Each row has a hidden value. The values are split into ranges, and the group after each row names the range that its value falls in. Each part has its own value, ranges and names.
[-255  232 -454  -11  348    2   39 -241  -66  117   67  -27 -216  293
  -76  199  -25   54 -257  106   -6   39   32  154  202 -254  190  -76
  112 -225  337  -23 -316  412  138  -43 -319  -72 -161  -28 -350  -55
 -125  419  -59 -245] | F
[  94  161  -46   55  276  -91  147   54   66   85   51  -55    2   72
 -152  268  114 -116  -89  -45   60   62  -12 -106  153  -13  193  -23
  151  -90  164  -91 -144  -39  122 -114  176 -111   73 -133 -133   39
 -242  101 -230 -108] | F
[ 117   31   67   35  158   39   68  -34   27   59  107  -24  -74  -40
  -88   85  109 -105  -64 -104   31  -49  -57  -69  179    4   56  -20
  182 -140   87  -54 -121  -66    7  -89  208  -64   65 -173  -76  -82
 -244   20 -236  -95] | R
[  30  -65  188   29 -165  163 -182 -191   31   -1  149   49 -117 -238
  154  -98   34  -22   17  -38  -46 -136 -262  -95  -16   39  -40   95
 -138  -88    1  -31  105 -180 -171   29  221  -60  -25  -64  179 -125
  151 -176   83  -36] | V
[  42 -364   12  -35  595  181 -325 -207 -191 -271 -124  197 -108   85
  518 -237 -115  343   97  -50 -249   59 -260   -3  277   91  106   47
  -39   88 -239  158   31 -185   41   72 -118   -4  -94 -328  -51 -294
 -172 -163 -170  -44] | M
[  98  123  -17   55  162 -102  243  237  -20  -63   43 -111   84  118
 -131  170  -30  -43    7 -265   64   88   91 -175  338  -85  298  -52
  118  -22   64  -53 -117 -103   77 -281  123  -86   31 -187 -239   82
 -345   25 -181 -110] | U
[  68   75  201  -48   67  102  245    0   59  -39  -50  -52 -161    9
  -66  114   74  -28  -63 -201 -102 -102  -28  -98  317   57  296   34
  167  -58  150  -45 -137  -32  -47 -177  266 -158   -6 -110 -262  -76
 -314   32 -333  -88] | R
[ -10  226  -85   46 -231 -133   30  227  331  -63   23   78  325   32
  -16  137   46 -119  157  -56  129   47   75  -68 -461  124   94 -323
 -331 -112  -60   39  114  -34  216  289   28   96  246  312  320   72
  299   66  170  540] | A
[  13  135    2   17 -253  -28   26  140  263  -44   65   62  200  -59
  -24   27   51 -125  122  -98   94  -28   61  -67 -345  132   22 -297
 -199 -170  -68   32   73  -38  108  226   89   97  205  241  260  -29
  179   13   66  444] | F
[  17  -63  221   31 -249  174 -243 -229   47   -6  162   62 -135 -301
  209 -113   20  -12   30   -3  -61 -153 -308 -124  -63   60  -46  139
 -210  -66   -9  -46  176 -216 -220   55  248  -66  -48  -30  231 -124
  261 -227  155  -28] | V
[  23  -64  257   -5 -232  184 -276 -300  -10  -97  113   95 -260 -299
  241 -147  -42   82   45  -76 -150 -179 -443  -50    9   85   85  226
 -262   74  -21   49  277 -205 -187   45  171  -21  -82  -55  211 -137
  307 -181  213  -88] | M
[-181    8 -198  -48  240  242   -1 -407 -136  107  101   22 -380  139
  -52  -57   36   66 -251  -38  -92 -170 -138  256  291 -216   13  -26
  187 -260  279   72 -326  347  -11  -49 -199  -50 -152 -154 -249 -235
 -224  336 -144 -304] | V
[  70  -88  102   28  154  170  -27 -182  -10   85  110   35 -133  -72
  -16  -29  139  -59  -79  -85  -21 -122 -210   17  125  -18  -62   13
   99 -159   94    5 -137  -67  -44  -32  185  -83   39 -201   51 -152
 -177    7 -171 -138] | V
[ 110  -51    7   83   98  -26  201  285 -151 -152  103 -101  155  122
  -79  -54 -116   20   93 -461   88   53   41 -139  434 -193  187  -89
   49    0  -69   57 -106 -187   32 -360   35  -27   21 -314 -151   53
 -404  -51  -66 -141] | V
[  40   29   87    1 -210   82    0   32  179  -33   92   56   72 -111
    6  -68   63 -104   79 -129   42 -104    9  -42 -185  111  -40 -229
  -80 -195  -64   31   16  -47    8  161  137   71  148  116  187 -123
   58  -28  -32  310] | R
[-127  142 -297    4  244   40  -14 -228  -61  104  140  -16 -211  133
  -82   88    7  -14 -197   42   22  -25    7  121  186 -172   63  -84
  178 -244  224  -17 -241  286   72  -18 -180    0  -87  -80 -244 -123
 -153  291 -106 -189] | U
[ -30  112   46   51 -221    3 -213 -109  102    8  170    7  -42 -229
  182   54  -34  -51   18  115   16  -14 -113 -219 -108   45   55   81
 -196  -91   22 -149  177 -147 -151   61  179  -55  -63   78  103  -28
  311 -186  176   30] | U
[ -47  173  -41   72 -141  -78 -189  -53  110   10  142   -4   23 -148
  167  149  -46  -43   14  145   38   65  -98 -236 -126   15  129   80
 -241  -51   51 -157  173 -137  -79   48  132  -78  -62   90   88   49
  332 -141  214   22] | F
[  82 -158  -88   22  433   33 -255  -97  -71 -109   51   90  -13    6
  302  -80  -47   93   40   66  -45   87    7  -95  173   70  -11  -66
  140 -117 -172  -20  -28 -105   31   90  -11   40  -18 -220 -107 -229
 -176 -133 -226   28] | R
[ 116 -191  181   56  346  277   12 -291  -24  236   86   80 -169  -58
 -125    5  326  -94 -162  -95  -38 -175 -470  114   70  -42 -181   77
   94 -148  212   63 -258 -137    6  -58  297 -194  111 -331  249 -145
 -263   78 -223 -289] | M
[  39  -16  155  -35 -295  151   82   73  239  -67   37   93  116  -90
  -27 -143  101 -110  119 -229   29 -171   30   25 -267  161  -76 -343
 -108 -231  -98  111  -21  -17   37  222  144  103  226  185  267 -165
   25    5  -73  468] | R
[ -16  192 -100   34 -127 -108   81  227  293  -58   -6   69  303   86
  -36  131   54 -100  127  -82  110   52   99  -48 -372  105  106 -339
 -252 -130  -40   48   30   -2  230  242   11   75  233  260  240   48
  172   99   78  490] | A
[ 113  169  -34   58  212 -126  162  138   56   12   48  -69   43   74
 -138  242   51  -92  -30 -121   66   83   29 -139  188   -9  251  -38
  124  -44  100  -73  -84  -75  126 -147  155  -72   79 -130 -154   63
 -237   66 -193  -72] | F
[-188   64 -150   77  221   18  -39  -10  147  119  -43   26  198  139
  224  258  100   14  -64  251    4  158  -73 -223 -165  -80   82    3
 -297 -146  204 -183 -170 -102  -13   27  124 -334  -74   53   88   94
  148  -61   62    3] | A
[  36   11  105   12 -175   95  -75  -55  117  -16  123   42  -10 -160
   63  -62   44  -78   43  -69   16 -103  -68  -74  -95   78  -31 -100
  -71 -165  -31  -17   43  -85  -67  101  167   20   68   45  141 -124
   81  -85   -8  161] | R
[  -1 -172  140   49   84  234  -97 -170   35  114   95   53  -13 -115
  140  -58  155  -44  -49   23  -26  -91 -229 -101  -16  -16 -164   25
  -71 -202   74  -67 -139 -187 -151   -1  270 -196   -4 -145  188 -133
  -43 -155  -79  -80] | V
[  50 -132  230   28 -106  205 -192 -219    8  -17  107   94 -124 -223
  162 -138   57   23   34 -102  -83 -153 -397  -38  -34   47  -40  117
 -207  -17  -11   53  120 -226 -131   35  210  -63    1 -108  282 -126
  154 -159  115  -57] | M
[  90  -45   71   51  248  149   27 -185   35  217  139    2 -116  -64
 -122   81  248 -160 -157    3   37 -105 -173    2   91  -30 -133   -2
  212 -248  188  -74 -250  -48  -26  -44  277 -143   78 -216   42 -133
 -257   51 -280 -183] | R
[ 108 -261    3   21  438  117 -280 -159 -106 -120   36  129  -50  -18
  315 -164  -13  127   56   -8  -86   23 -156  -30  167   71  -56  -21
   82  -69 -186   58   -9 -165   23   87   11   32    2 -290   13 -259
 -175 -149 -193  -14] | V
[  42   52  245  -70   45  147  282  -11   50  -55  -87  -53 -192   22
  -51   91   72    3  -69 -240 -143 -130  -51  -90  361   47  329   61
  150  -44  172  -31 -159  -29  -81 -213  274 -195  -34 -118 -285  -80
 -337   31 -341 -115] | R
[  17   11   93   31 -132   89 -152 -135   58   10  158   19  -82 -198
  127  -31   16  -49    3   10   -5  -81 -128 -127  -11   35  -11   37
  -70 -131   11  -78   71 -118 -137   37  186  -39  -24  -22   83 -107
  119 -138   36    3] | R
[  13   41   95    8 -247   81  -80  -33  156  -23  119   45   19 -170
   79  -53   32  -83   60  -52   22  -97  -40  -93 -166   98  -23 -123
 -126 -168  -39  -22   77  -78  -69  140  161   28   73  112  169 -112
  155  -92   39  230] | R
[  24 -139 -205   -3  578  -33 -282  -57 -113 -211  -37   88    1  118
  442  -49 -162  213   60  122  -99  201  109 -147  267   70  138  -62
  132  -60 -212  -33  -15  -66   71   82 -146   37 -104 -211 -284 -222
 -192 -140 -246   44] | U
[  43    6  135  -31 -294  126   78   86  242  -68   42   87  125  -86
  -30 -127   93 -115  122 -216   37 -158   51   19 -271  163  -64 -349
 -103 -229 -102  102   -8  -11   48  230  130  115  229  193  253 -160
   35   12  -67  473] | R
[ 114  172   -1   42  204 -109  178  125   64    3   30  -66   11   64
 -133  243   59  -88  -35 -123   42   62   24 -138  207   14  273  -22
  140  -37  112  -74  -86  -68  111 -146  178  -87   72 -121 -179   50
 -250   68 -225  -67] | F

Part 2:
[ 169   57   24  190   -6 -121   30 -306 -396  416   40 -235  -17 -179
   32 -410  -83   27 -137  -95 -130 -402   66 -273   55  -38  190   48
    0 -284 -222   67  -40  312 -171 -230  227 -176    3  -42 -127 -192
 -161  381 -242   23] | L
[ 125   95 -199 -120  -90   61   25  238  179 -212 -102  262  251  271
   87   28 -539  292  357 -185  278   -6  323 -243 -268  209  -26  102
  132 -465   86  -37  -43 -115  -51 -124 -118 -281 -161   91 -277 -188
 -117 -167  162   39] | H
[  20 -108  212   98  126   75   -5 -130 -329  232  -13 -224 -300 -201
  -46 -212  229 -112 -191   97 -250 -145 -198  -77  101 -134   78  -44
 -181  107  -71  -15   22  143    7   38   50   32   47 -101   94   16
   25  147 -112  -10] | K
[  79   30 -120 -122  -52   85   13  242   87 -184  -62  230  125  174
   19   71 -308  196  315  -81  189   23  224 -137 -184   81  -60   48
    6 -239   81  -58  -76 -114  -18  -39  -99 -161  -97   26 -202 -121
  -37 -203  121   47] | G
[ -54  -61  167  -51  129   83   36 -119 -109  185  -99  -90 -231 -123
   -4 -132  265 -145 -189  196 -208   29 -192  -82   26 -194   51  -39
 -170  156   36  100   58   40   74   62   20  111  138  -88  136   85
  113   48  -28  -28] | K
[  47   10   29 -184   50   69  -42    6   63   72  -65   57   47  112
   63  -38 -114   17   45   39  -82  -21   78 -161  -57   -5  -50  -12
  -76 -103   93   42  -31  -50  -39  -11   42  -81   24  -31  -98 -105
   28 -133  -66  -37] | L
[  47   47   35 -164   68    6  -87 -126  -62  211  -52   83   70   51
   48  -82  -16  -87   -7  106 -192  -75   72 -196   25  -99  -36   18
 -102  -53   78  105  -90   14  -41  -45  142   12   70  -75 -129 -155
   79  -61 -155  -13] | K
[ 120  121 -252 -322 -160   29  -60  217  465 -154  -84  326  541  512
  215   14 -711  388  412 -264  263 -140  501 -318 -349  336  -88   27
  133 -651   93  -66  -78 -203 -235 -216    8 -402 -122  122 -430 -385
 -111 -389  -21   -5] | G
[ 156   80 -274 -235 -116   47  -54  275  309 -217  -36  336  370  355
  162  113 -674  340  441 -145  270    9  481 -251 -211  276  -90   77
  196 -522  124  -23 -130 -153  -77 -107 -102 -267 -146  143 -388 -255
 -103 -328   76    6] | S
[  67  -82   58  130   75  129  131  204 -214 -140  -51  -15 -286 -151
 -106  -15   54   47   88   29   79   93  -84  -25  -69  -85   40   37
 -106   23    6  -61    2   -8  117   65 -175  -41  -50  -35   29  107
  -22   68  218   65] | G
[  42  -12  -10  174   58   78  218  151 -301 -130 -106   35 -326 -243
 -155  -12  108    7   87   76  152  195 -107  -13  -85 -199   94  112
  -55   87   19   57   19   54  211   52 -196   40  -29  -51  115  202
  -21  199  316   92] | S
[  65  -57  -16  258   77   92  156  186 -383 -162  -23  170 -333 -287
 -145   32  151  -18  159  174  151  172  -97  -61   15 -215   91  143
  -40   76  -15   39  -62   43  286   77 -233  157   -5    5  -30  200
   50  203  364  167] | H
[ -31  -74  -15   12   37  125  129  171  -40 -132  -82  114 -227 -110
  -39   44   87   46  102  160  116  201  -53  -23  -74 -129   51   25
  -43   73   45   42   21  -44  191   94 -211  107   50   18   80  181
   67  -34  248   50] | G
[  -1   12   66  -25   38   37   54  -73 -137  132  -82   -6  -91  -61
  -24 -134  106  -36  -30   54  -61  -63  -59 -118  -63 -148   50    7
 -131    6   -6   57   13   52   -2  -36   48   -7   60  -81   24  -13
   32   66  -12   27] | L
[  94    8  -23  140   52   87  174  185 -230 -160 -103   36 -229 -140
 -112  -15  -63   68  125  -17  164  145  -32  -68 -116  -79   64  116
  -17  -59   39   16   17   18  149   19 -188  -79  -91  -22   23  110
  -71  149  291   73] | H
[  61  -73   32  188   52   79  125  122 -341  -58  -14    4 -305 -240
 -125  -41  124    9   83   85   67   53  -82  -28    3 -161   78   57
  -89   73  -48  -15  -37   76  141   54 -138   49  -20  -39   28  122
   -5  150  188   98] | G
[   8   31   49 -281   72   23 -160 -150   75  243  -89   48  132  164
  107  -89  -99  -72  -55   94 -279  -77  105 -208   17   -8  -68  -24
  -80  -87  133   93  -62  -15  -86  -23  160  -14   64  -73  -99 -219
   92 -187 -246  -85] | E
[  81  -89   56   95   53  120  119  160  -53  -89  -59  -92 -180  -41
    0 -113  -82  138   31  -56   71  -20  -30  -99 -121   62   74   -9
  -50 -168  -42  -89   54  -15   12   -7 -144 -164  -49   26  -16   25
  -75   34  144   17] | G
[  37  -31    9  191   57   91  208  155 -309 -127  -98    0 -345 -248
 -153  -29  113   17   73   62  142  169 -122   -2  -77 -180  101   95
  -63   87   -1   27   28   59  198   59 -202   29  -36  -52  127  198
  -29  197  302   90] | S
[  40   12   -1 -193   19   81  -17   63   85    9  -82   45   28  121
   47  -10 -175   70   90   -1  -12   18   97 -121  -91   25  -46  -11
  -39 -103  102   23   -6  -49  -24    4  -15 -104  -14  -21  -43  -70
  -11 -153  -18  -47] | L
[ -45   32   10   56   43   21  231  -77 -266   92 -161 -109 -365 -306
 -124 -100  221  -86 -108  156   36  222 -175   22  -37 -311  142   66
  -50  234   36  215   99  158  208   60 -101  120   79 -101  337  285
  -10  265  182   -2] | Y
[ 208   84 -213 -242  -68   -4 -165  150  142  -50   72  361  398  295
  146  105 -548  200  411  -52  103 -108  485 -285  -49  170 -140   71
  105 -432  102    7 -250  -99 -114 -108   53 -180  -84   91 -510 -343
  -36 -300  -99   32] | Y
[ -13  -49   66  101   67   89  158   74 -237  -28  -85   10 -293 -203
 -116  -50  230  -44   14  121   43  104 -155  -15  -59 -225   73   34
 -149  143   -5   38   25   31  146   58 -113   78   52  -74  115  163
   50  122  191   80] | Y
[ -89   -9  133 -171   97   38  -86 -219 -121  296 -132  -74 -121  -41
    3 -136  184 -177 -186  178 -325   -9 -104  -93   63 -179    8  -35
 -149  173   94  121   13   77   20   51  121  135  105 -142  151  -41
  126  -42 -192  -75] | E
[  69 -185  221  186  170  134  -38   66 -356   57   97   24 -290 -205
  -71  -63  342 -127  -12  200 -190 -126 -182  -96  143 -166    7  -24
 -270  117  -89 -111 -115    1   76   83  -22  136   85  -49 -165    1
  148   45   22  126] | L
[  85 -107   44  116   51  128  102  201  -37 -124  -26   -1 -132  -20
   12  -88  -71  147   90  -37   92  -43   -2 -126 -122   66   59    1
  -62 -205  -54 -120   12  -57   12  -19 -149 -142  -35   50 -114   -9
  -38   -3  165   64] | G
[-110   91 -163  -63 -112   37  210  103   68 -120 -222  228   -5   18
  -31  -21  -39  134  184   20  299  167   42  -80 -301 -146  108   86
   22  -64   43  115   84  -28  116  -64 -149   15   32  -12  115  115
   17    1  284   82] | S
[  93   -6   27   55   77   32   96  -16 -228   84  -39  -80 -218 -184
  -43  -89   25  -23  -29   84  -30   53  -31  -85   31 -130   63   46
  -38   13   11  100  -15  106   86   19  -43  -10   21  -42   46   79
  -38  161   60    3] | Y
[ 134   59 -116 -279  -12   64  -32  154  338  -87  -71  171  278  319
  168   25 -476  210  216  -98   94    1  315 -244 -186  205  -91   11
   66 -409  140   13  -56 -162 -109  -83  -21 -275  -51   73 -281 -214
  -58 -276   -3  -52] | Y
[-149  -34  112  -27   90   11  -72 -274 -599  337  -66  -70 -480 -426
 -205   -5  497 -357 -164  426 -333  176 -251  115  313 -506   45   34
 -146  649   86  243  -64  292  291  237   33  508  124 -220  412  245
  186  154 -113  -22] | E
[ -19   59  -58 -405  -60   62 -186   19  267   55  -89  224  314  365
  134   36 -306  102  201  -26  -54  -92  251 -197 -133  100 -137  -40
  -35 -197  157    0  -70 -125 -140  -44   98 -107  -16  -17 -188 -274
   54 -404 -184  -62] | K
[  77  -24   27  221   85   88  212  164 -403 -134  -92  -28 -399 -294
 -200  -15  126  -17   71   52  121  187 -143   17  -49 -210   82  116
  -83  127   18   26   10   78  215   74 -198   17  -69  -84  133  209
  -51  247  313   94] | S
[  27  -72  187  312  218   65  249  -29 -634   73  -49 -110 -634 -568
 -269  -71  610 -294 -163  314 -102  227 -392   65  143 -506  125   93
 -260  461  -24  156   -4  160  322  146 -108  278  139 -172  249  367
  108  435  266  125] | Y
[  38   61 -127 -459  -81   22 -247  -34  478  133  -40  261  523  495
  309  -35 -517  191  190  -38  -75 -206  421 -346 -122  265 -114  -57
   89 -474  117   23 -100 -148 -232 -140  149 -178   25  104 -382 -411
   39 -471 -286  -92] | K
[ 131   45 -169  -69  -57   78   31  253  133 -213  -64  243  173  207
   76   37 -458  267  332 -126  249   12  283 -218 -209  179  -18   90
  114 -415   66  -47  -63 -108  -11  -86 -143 -224 -133  102 -276 -148
  -90 -152  175   50] | H
[ 105   46 -126 -345 -108   47 -247  103  238    1   25  276  435  422
  170   50 -530  224  356 -131   17 -234  420 -266 -107  241 -159  -24
   34 -410   92  -99 -170 -122 -219 -105  104 -227 -108   54 -417 -411
  -25 -436 -230  -24] | L
[ 125   54 -237 -127 -113   34  -13  223  187 -161  -27  295  278  247
  120   45 -516  299  378 -112  257  -36  385 -237 -193  194  -25   78
  153 -457   47  -28 -110  -95  -56 -117  -94 -204 -108  123 -335 -205
  -83 -215   91   50] | S
[ 115   19 -157 -377  -44   58 -223  134  384  -32   43  378  432  408
  248  118 -495  188  331   37   17  -82  440 -303  -53  218 -163  -12
   86 -411  140    5 -195 -196 -114  -61   37 -111    6  137 -483 -327
   63 -474 -137  -23] | L

Part 3:
[-100  390    7 -176   44 -397   28 -315 -160 -199 -115  -32  199   47
  245  -93   41  396  205  248 -131 -323 -135  -22   -3  -35   54  -16
   47  -99   93  282 -342  133  -38  -74 -187 -293   90 -182  -22  -53
 -134  295 -290  213] | <54>
[-218   10  -86  241  -83 -392 -141    5   55   -9 -311 -162   28   22
  183  143   46  167  -27 -102  111  106  307  -92  -94 -160  102 -132
 -100 -198  126  287 -209  117 -259 -248  245   94   64  -68 -126   62
  -27  -38   69  -55] | <62>
[ -78  -88  170  321   32 -402 -211 -129  -46   -7  -23  -57  -56  131
   96   44  -85   10  128  -42   91   80   72 -170 -217  214  131  -91
 -264 -256  -72  296   -2  -74 -187   22  198  123   35 -198  -64    3
 -102   60   44   -7] | <43>
[ 117  276  167   -2  123 -634  -29 -408 -382 -253  -11  152  220   92
  224 -224 -129  225  296  106 -226 -229 -255 -179  -77  149  132   64
  157 -197   33  130 -354  -63   76  112 -109 -408  113   42  -20  126
 -206  246 -332  193] | <62>
[  41 -108  -42  -73 -263  328  -37  174  304  -77  -45   -9  133  120
  -78   84  -27 -142  117   66 -130  -64  136   88  237   59  -26   56
   52  266  205   65   96  -71  397  -95 -195   -6 -108  158  305  138
  120  -58   38   96] | <63>
[ -44  269  -48  164   16 -344  140 -109  -73 -163  -22   16   26  276
  398   24  196  164  156  109 -553 -182 -250   15  136  -73 -293  -47
  253  288  150  144  175  157  107  -96 -260 -130   35  137  -51 -139
 -117   86 -195  146] | <63>
[  15   35   95  -27  -28  -49 -145  -97  -25  -64  -16   68  141 -109
 -166   38  -21   38   61  191  217   89   94   52  -11  140  173   75
 -293  -55   99  233 -137  -51  -79  -50  -81   37   50 -401   66  109
  -16   26   48  114] | <54>
[ -20 -297  -49  142 -333  212 -112  185  219    2  -48 -217   46  291
  -15  135  -63 -147  -62 -322  -25  173  280  -92  203  -24   70 -213
 -111   44   64   13  103  -53  222   19  154  154  -93  225  117   18
  305 -163  217  -95] | <50>
[-144  -31 -103  186 -100 -136 -154  114  114   11 -153 -154  -37    5
   43  208   59  103  -38   16  124  102  291   21  -51  -52   74 -115
 -170  -13  125  222   -5   88 -193 -189  106  205    2 -144  -56  -14
    5 -111  131  -50] | <64>
[  71 -171   37   32 -203  158 -108   70   95  -56   49  -52   91  166
  -94   56  -91 -117   53  -89  -23   58  129  -34  140  110   95  -52
 -103   77   69   38   66 -114  242   55  -29   46  -67   59  162   72
  172  -58  104   26] | <64>
[ -53 -338 -102  173 -217  200  -89  263  219   79  -28 -176 -130  228
  -83  107  -90 -186   64 -263  -92   69  303  -51   22   39   -5 -133
  -54   88   79   -3  217 -159  232 -117  164  220 -156  159  153   50
  221  -58  270  -77] | <60>
[ -58   41 -235   35   87 -332  -97  155    7   -5 -209   -3 -161 -159
  -20  -62 -173  140  392  159 -109 -338  261    6 -384  124   81   98
  275  -72  242   28 -239 -170   69 -366   88  -75 -115  152  133  260
 -275  136  -56   15] | <63>
[-174   -8 -131 -113 -141  -69   23  -24   63  -12 -284 -122  114   42
    6  -64  -36  121  102 -140  -17  -75  251  -53   23 -186   72  -46
    9 -145  172  151 -325  -32  103 -287  123 -105  -15  -42   92  153
  150  206   67   73] | <62>
[  66   63   96   38  -13 -135  -59 -149 -154  -87  -26  150  193  -80
 -128   -2   50    9   -7   85   96  220   13   37   89   41   97   84
 -228    3  140  160 -130  -30  -71  -55  -95  -13  106 -358   -8  142
   34  -15   66  121] | <43>
[ -34  137   88   83 -151  -33   -1  -67  167 -177   34  -53  139  311
  304  148  132   58   78  160 -302 -137 -158   29  267   27 -152  -57
   33  276   70  269  240  158  180   57 -307  -40    5   71   87 -162
  -15    4 -165  153] | <47>
[ -93 -249 -200  168 -171  166   -7  314  255   92 -120 -110 -158  140
  -66   94   -3 -163  114 -165 -195   27  289   36    2  -24 -126  -55
   68  188  201   -5  201 -125  227 -295   95  193 -158  161  167  106
  130  -44  246  -45] | <63>
[-165  -90 -254  -25 -189   49   24  221  264    2 -192 -240 -102  235
  147   11  -85   63  255 -123 -318 -343  247  -40  -22  -75  -82 -117
  291   82  169   24   -9  -60  346 -269   66  -42 -186  390  212   42
   72  150    6    2] | <47>
[  41  242  -48 -140   42 -143   79 -144 -193 -140  -25  136  155  -70
  -29  -60   84  165  121  213 -154  -92  -84  111   88  -40  -28  115
   43  160  210   96 -136   14   64 -149 -273 -165   59 -244   33   78
  -25  140  -77  207] | <64>
[ -73 -305  -50  131 -197  239  -75  170  158  108  -33 -124  -60  130
 -202   94  -12 -180  -36 -236   74  247  288   -9   63    9   24 -111
 -276   28   83   65  138 -131   85 -134  161  264  -83 -159   98   51
  284  -48  352  -45] | <50>
[ -99   83   27   -7   -3 -341   11 -214 -115  -84  -97  -89   54  212
  192 -155  -94  173  254  -85 -207 -234  -40 -169  -84   24   40  -88
   61 -202   12  163 -222  -62  109  -53   69 -201   -1   24   33   16
   -7  313 -118  107] | <43>
[-100  -80  -68  -79 -103  -78 -125   14   67   -1 -264  -41  113 -129
 -161  -33 -135   48  120  -36  219    2  350  -37 -100  -28  232   48
 -109 -226  171  170 -382 -124   19 -264  164  -37  -12 -148  128  282
   56  116  102   45] | <62>
[  71   57    1 -136  -86  -48  -22  -93  -78 -133    6    4  150   95
  -19  -90 -100   79  182   35 -121 -155   -1  -34   74   77   98    4
   51   11  105   34 -168  -91  240   12 -115 -182  -26   36  141   90
   58  128  -79  123] | <50>
[-121 -285 -267  -36 -249  213   43  235  139  102 -165 -246  -85  205
 -111  -49 -106  -60   91 -409 -150  -20  371  -78   38 -148    5 -182
   69  -23  153 -121  -77 -170  311 -253  255   59 -169  224  161  109
  346   98  283  -76] | <50>
[ -17  216   12 -105 -107  -85  -45  -64  143 -206  -60  -17  180  111
  206   62   13  165  205  300 -191 -323  -59   54  130   64   -6   47
  143  167  145  240  -49   94  204  -36 -307 -183  -14   92  168    0
 -129   87 -261  186] | <47>
[  85  227  214 -101    3  -82  -54 -239  -38 -221  135  132  222   79
   72   13   20   93  184  383 -103 -190 -245   67  135  214   26  125
  -93  159   45  290   45   23  132  121 -412 -154   54 -255  136  -36
 -117  143 -229  272] | <60>
[-223   25 -248   46  -12 -176  -19  172  197   42 -232 -161 -193   41
  122   12  -45  148  323   85 -203 -351  237   15 -250    4  -76  -32
  198   -3  191  151  -69  -47   85 -395   80   15 -139  112  130   63
 -147  197  -15   24] | <63>
[ 158  298  324  206   77 -329  -39 -362 -259 -255  242  224  241  148
  197  111  222   74  -37  320 -157  169 -433   50  245  167  -84   52
 -242  245    0  312  243  169 -140  261 -432  -34  204 -402 -140 -177
 -124  -70 -180  232] | <64>
[ -80  -50   72  271  -86  -93  -61  -40   18   -7   29  -80   -3  209
   89  155  142  -18  -80  -70  -40  233   21  -21  104    7  -66 -146
 -289   76   15  234  225   75 -128   -8    9  214   45 -254  -90 -144
  110  -66  153   18] | <50>
[-148   43  -69  216  -84 -250 -157   39   67  -30 -154 -158    5   38
  138  209   89  162  -54   32  106  102  226   -7  -35  -61   75 -145
 -170  -43  103  261  -40  150 -252 -142   92  164   45 -140 -115  -58
  -33 -120   64  -45] | <50>
[  -2 -253  -90  134 -193  168   13  175   98   30   17 -105  -71  271
  -43   46  -26 -166   54 -273 -240   76  153  -41  127  -12  -87 -114
   16  171   98  -59  225 -135  291  -84   58  120 -119  164  125   27
  255  -18  224  -20] | <60>
[-216 -123 -174  233 -146 -145 -122  201  219   40 -164 -307 -173  228
  212  180  -23   92   88 -145 -107 -118  313  -83 -111  -55   -7 -227
   39  -21   67  161   97   43  -11 -194  206  180 -108  199    4  -84
   24  -13   94 -102] | <60>
[ -13 -339  -26  169 -243  248 -120  231  242   47   22 -148  -71  244
  -92  134  -85 -221   40 -217  -54  102  254  -44   86   90   16 -117
 -113  113   54   31  254 -148  248  -34  100  220 -142  126  174   38
  225  -92  246  -54] | <60>
[-164 -224 -235  193  -78 -108 -106  270  145  110 -164 -221 -262   99
    1   71 -123    7  187 -186  -83 -117  391  -71 -255   10   28 -131
   79  -65  117   28   29 -141   58 -300  282  179 -162  168   73   78
   25   49  195 -111] | <60>
[  -9  212  179  270   64 -476   62 -340 -288 -146    2  127  167  181
  254   11  222   98  -52   -5 -222  235 -265  -61  161  -74 -132  -34
 -152   53   47  268   56  143 -183   22 -127  -52  203 -307 -217  -88
  -11   46  -50  152] | <62>
[-152 -373  -54  107 -258  160 -153  185  268  112 -224 -183   -1   90
 -173   72 -134 -167   15 -315  201  184  467 -101  -18  -32  160  -98
 -228 -187   94  140  -98 -167  101 -214  332  194  -92  -26  158  202
  261    3  319  -75] | <62>
[-126 -298 -190   35 -338  157 -156  260  288   48 -231 -313    7  168
  -40   94 -165  -27   27 -327   91    9  500 -116   29  -82  187 -217
  -16 -140  123   15 -167  -83  196 -157  311  102 -141  306  160  131
  252  -77  203 -141] | <54>
[  57  280   82   42  152 -246   84 -180 -134 -135   65  259   63  -17
   61  -59  139   63  253  386 -307 -118 -295  133    9  165 -193  198
   32  254  177  203  101   -8   52 -121 -384 -111   58 -301   58   35
 -230  159 -156  264] | <63>
[ -34 -235 -196  126 -201   14   59  142  -31   53 -185  -95   10  156
  -77  -37  -16 -100  -27 -456 -163  234  290  -89  119 -216  -16 -131
   56    3  197 -136  -94 -122  186 -229  245   42  -51  184   25  181
  321  -42  292  -79] | <43>
[-171  -63  -16  110 -154   22  -68   15  136   26 -121 -143   44  104
    8  140  109   31  -73  -68   96  175  195   11   93  -85   11 -128
 -293  -13   82  265   23   74 -106 -149   69  184   21 -281  -13  -50
  160   -8  180   19] | <54>
[ -90   49 -211  306  115 -644 -134   87 -153  -23 -162 -127 -237   31
  235   30 -112  232  254  -36 -188 -225  213 -131 -398   42   64 -113
  262 -141  119   34 -126  -40 -144 -227  236    5  -51  256 -120   62
 -263   29  -58 -100] | <60>
